[[ 16.4 -18.3 -61.1  58.9]
 [ 19.2  26.2 -63.5  49.6]
 [-38.8  17.9 -69.3  57.9]
 [-13.7  46.9 -68.7  49.7]
 [ 11.8 -76.4 -56.1  71.5]]
->
[[ 16.4 -18.3]
 [ 19.2  26.2]
 [-38.8  17.9]]

[[-15.7 -27.9 -15.8 -14.3]
 [-36.1 -14.3 -18.7  70.9]
 [ -1.1 -17.9   3.2 -33.3]]
->
[[-15.7 -27.9]
 [-36.1 -14.3]
 [ -1.1 -17.9]]

[[  3.6 -60.3 -19.2 -46.8]
 [-14.0 -60.3  -4.3 -25.6]
 [  4.6 -60.3  -7.3 -44.5]
 [-14.0 -60.3  -7.3 -25.6]
 [-21.5 -60.3  -7.3 -25.6]]
->
[[  3.6 -60.3]
 [-14.0 -60.3]
 [  4.6 -60.3]]

[[-63.1   9.9  -9.1  56.2 -30.1]
 [ 45.9 -24.5 -36.0   5.5  -4.6]
 [-70.6 -30.5   1.6  41.6  43.6]]
->
[[-63.1   9.9]
 [ 45.9 -24.5]
 [-70.6 -30.5]]

[[ -8.8 -34.2  20.0 -22.1]
 [ 32.7 -11.4 -42.9 -13.4]
 [-56.4 -11.1  32.4  19.8]
 [ 15.6  14.8   5.1  23.0]
 [-51.9 -50.3  42.4  30.9]]
->
[[ -8.8 -34.2]
 [ 32.7 -11.4]
 [-56.4 -11.1]]

[[  5.4  16.8  -3.1]
 [ 12.3   2.5  13.8]
 [ 58.5 -18.9 -13.0]
 [  8.3 -28.0  15.3]
 [-35.3 -18.9   6.3]]
->
[[  5.4  16.8]
 [ 12.3   2.5]
 [ 58.5 -18.9]]

[[ 74.7  63.7]
 [-64.9  77.2]
 [-64.8  77.1]
 [-25.1 -15.5]
 [-71.2   1.9]]
->
[[ 74.7  63.7]
 [-64.9  77.2]
 [-64.8  77.1]]
